Here is a tiny trained network, its code and every weight. The questions are about switching its units off for an input and a target symbol, where a switched-off unit gives its printed mean instead of its output.

import numpy as np


def w(rows, s, z=0):
    codes = np.array(rows[::2]) - 128.0
    scale = np.full(codes.shape[1], s)
    scale[-1] = z or s
    return codes * scale


def f(y):
    return y / 2 * (1 + np.tanh(0.7978845608 * (y + 0.044715 * y**3)))


def softmax(a):
    e = np.exp(a - a.max(-1, keepdims=True))
    return e / e.sum(-1, keepdims=True)


def log_softmax(a):
    a = a - a.max(-1, keepdims=True)
    return a - np.log(np.exp(a).sum(-1, keepdims=True))


def net(x, mask):
    ids = ['βδζηλμσφψω'.index(c) for c in x.split()]
    T = len(ids)
    res = E[ids] + P[:T]
    r = res
    for j in range(3):
        rows = slice(2 * j, 2 * j + 2)
        q, k, v = (r @ M[0][rows].T for M in (Q, K, V))
        z = softmax(np.where(np.tri(T) > 0, q @ k.T / 2**0.5, -1e9)) @ v
        o = O[0][rows]
        res = res + np.where(mask[j], z, o[:, -1]) @ o[:, :-1]
    y = f(res @ A[0][:, :-1].T + A[0][:, -1])
    res = res + np.where(mask[3:27], y, B[0][:, -1]) @ B[0][:, :-1]
    return log_softmax(res[-1] @ U[:, :-1].T + U[:, -1])


Q, K, V, O, A, B = {}, {}, {}, {}, {}, {}
E = w([
[186,124,131],'β',
[134,140,180],'δ',
[140,132,135],'ζ',
[186,130,178],'η',
[83,147,149],'λ',
[160,124,103],'μ',
[159,121,5],'σ',
[31,149,118],'φ',
[82,128,232],'ψ',
[14,139,163],'ω',
],0.014)
P = w([
[188,255,125],'0',
[159,80,155],'1',
[111,204,154],'2',
[149,70,144],'3',
[97,182,144],'4',
[131,62,135],'5',
[80,169,135],'6',
[110,60,124],'7',
[62,158,127],'8',
[76,58,119],'9',
[53,151,119],'10',
[99,55,105],'11',
],0.019)
Q[0] = w([
[129,251,111],'h1',
[130,82,180],'h1',
[112,84,108],'h2',
[137,164,102],'h2',
[105,178,154],'h3',
[124,179,142],'h3',
],0.019)
K[0] = w([
[6,92,103],'h1',
[125,141,128],'h1',
[176,142,203],'h2',
[68,67,53],'h2',
[111,93,104],'h3',
[151,60,159],'h3',
],0.016)
V[0] = w([
[56,106,232],'h1',
[93,131,58],'h1',
[181,133,135],'h2',
[150,141,241],'h2',
[168,120,143],'h3',
[123,2,156],'h3',
],0.016)
O[0] = w([
[28,170,254,103],'h1',
[198,220,118,79],'h1',
[183,73,104,180],'h2',
[226,96,223,238],'h2',
[123,99,109,155],'h3',
[211,111,77,8],'h3',
],0.011,0.012)
A[0] = w([
[116,168,121,208],'n1',
[127,178,193,118],'n2',
[120,171,215,123],'n3',
[161,21,125,205],'n4',
[159,135,178,65],'n5',
[73,168,173,130],'n6',
[130,70,219,207],'n7',
[141,118,160,109],'n8',
[83,118,106,198],'n9',
[158,85,107,80],'n10',
[120,148,159,50],'n11',
[221,211,70,154],'n12',
[102,238,146,102],'n13',
[158,182,93,234],'n14',
[249,126,110,180],'n15',
[120,126,127,100],'n16',
[143,89,18,61],'n17',
[140,100,140,199],'n18',
[226,156,37,22],'n19',
[138,80,124,6],'n20',
[181,223,150,87],'n21',
[94,105,144,205],'n22',
[82,161,164,131],'n23',
[167,144,130,129],'n24',
],0.013,0.011)
B[0] = w([
[106,1,95,144],'n1',
[100,125,128,173],'n2',
[139,143,105,192],'n3',
[96,189,155,222],'n4',
[82,91,129,149],'n5',
[132,117,83,172],'n6',
[151,136,96,252],'n7',
[116,106,97,151],'n8',
[171,130,148,138],'n9',
[111,76,143,151],'n10',
[128,68,125,138],'n11',
[107,54,133,143],'n12',
[132,168,201,158],'n13',
[138,99,227,143],'n14',
[88,146,71,169],'n15',
[129,117,134,125],'n16',
[112,168,114,149],'n17',
[158,158,123,171],'n18',
[150,167,190,146],'n19',
[20,56,141,141],'n20',
[57,178,99,145],'n21',
[212,96,140,172],'n22',
[132,115,64,164],'n23',
[117,136,131,132],'n24',
],0.0096,0.037)
U = w([
[79,85,68,28],'β',
[214,130,253,102],'δ',
[184,136,165,230],'ζ',
[86,1,187,95],'η',
[232,189,136,254],'λ',
[150,145,96,129],'μ',
[103,168,220,94],'σ',
[168,71,76,131],'φ',
[179,92,147,86],'ψ',
[187,89,107,106],'ω',
],0.009,0.0044)

Each question gives the input, a string of symbols that net reads in full, and the target symbol t.
The units are the heads (2 rows each of Q, K, V and O) and the neurons (one row each of A and B). Each row of codes is followed by its name. A weight is (code - 128) times the scale printed after its matrix; where a second scale follows, it is the last column's (O, A, B and U).
mask holds one flag per unit, heads first, then neurons. A switched-off unit (its flag False) gives its mean, the last column of its rows in O or B, instead of its output. The means were averaged over made-up inputs and are rounded, as every weight is.
A unit's drop is (log p(t) with every unit on - log p(t) with that unit switched off) / (log p(t) with every unit on - log p(t) with every unit switched off).
The circuit of an input: a set's keep is (log p(t) with only the set's units on - log p(t) with every unit switched off) / (log p(t) with every unit on - log p(t) with every unit switched off). Starting from the 12 units with the biggest drops (on a tie, the unit counted first), units are removed one at a time, each time the one whose removal leaves the highest keep (on an exact tie, the one counted first), for as long as the keep stays at least 0.8.
units of the circuit, in order: the units of the circuit, biggest drop first
unit that matters most: the unit with the biggest drop
k most important neurons: the k neurons with the biggest drops, biggest first
which heads matter: for each layer, one digit per head in row order, 1 if its drop is at least 0.15 and else 0, layers parted by /
input ψ φ η λ ω, target β: units of the circuit, in order : (h1 n23 n6)
input λ δ δ η, target λ: which heads matter : 100
input μ η δ μ η η ω λ η φ ζ, target σ: units of the circuit, in order : (h1)
input β ω φ σ φ δ μ β, target β: units of the circuit, in order : (h1 n15 n20)
input η φ μ, target σ: which heads matter : 111
input β β η η δ μ σ, target η: which heads matter : 110
input δ η δ λ, target δ: units of the circuit, in order : (h3 n15 h2 n1)
input δ η η ψ, target δ: which heads matter : 101
input η ω σ η φ η μ σ η δ η σ, target η: 2 most important neurons : (n20 n10)
input η δ μ η η η μ φ η β η β, target η: units of the circuit, in order : (h1 n20 h2)
input δ η η ψ μ ζ η δ η ψ φ ω, target δ: which heads matter : 000
input η φ η φ η ζ ω μ, target η: 3 most important neurons : (n20 n10 n3)
input ψ η η η η ζ δ η η, target λ: which heads matter : 101
input η ω δ, target β: which heads matter : 110
input σ η η δ η δ μ η σ λ η ψ, target σ: 2 most important neurons : (n19 n4)
input ψ δ μ η μ σ δ, target η: unit that matters most : h2
input σ ω η δ δ η, target σ: 3 most important neurons : (n19 n15 n4)
input σ η σ μ μ φ, target σ: 3 most important neurons : (n19 n4 n7)
input σ β ω δ η η φ ω, target σ: which heads matter : 100
input μ μ φ η η, target σ: which heads matter : 111
input η δ σ ζ ω ζ δ, target β: units of the circuit, in order : (h2)
input φ δ η η η σ φ δ η ψ, target φ: 3 most important neurons : (n7 n23 n6)
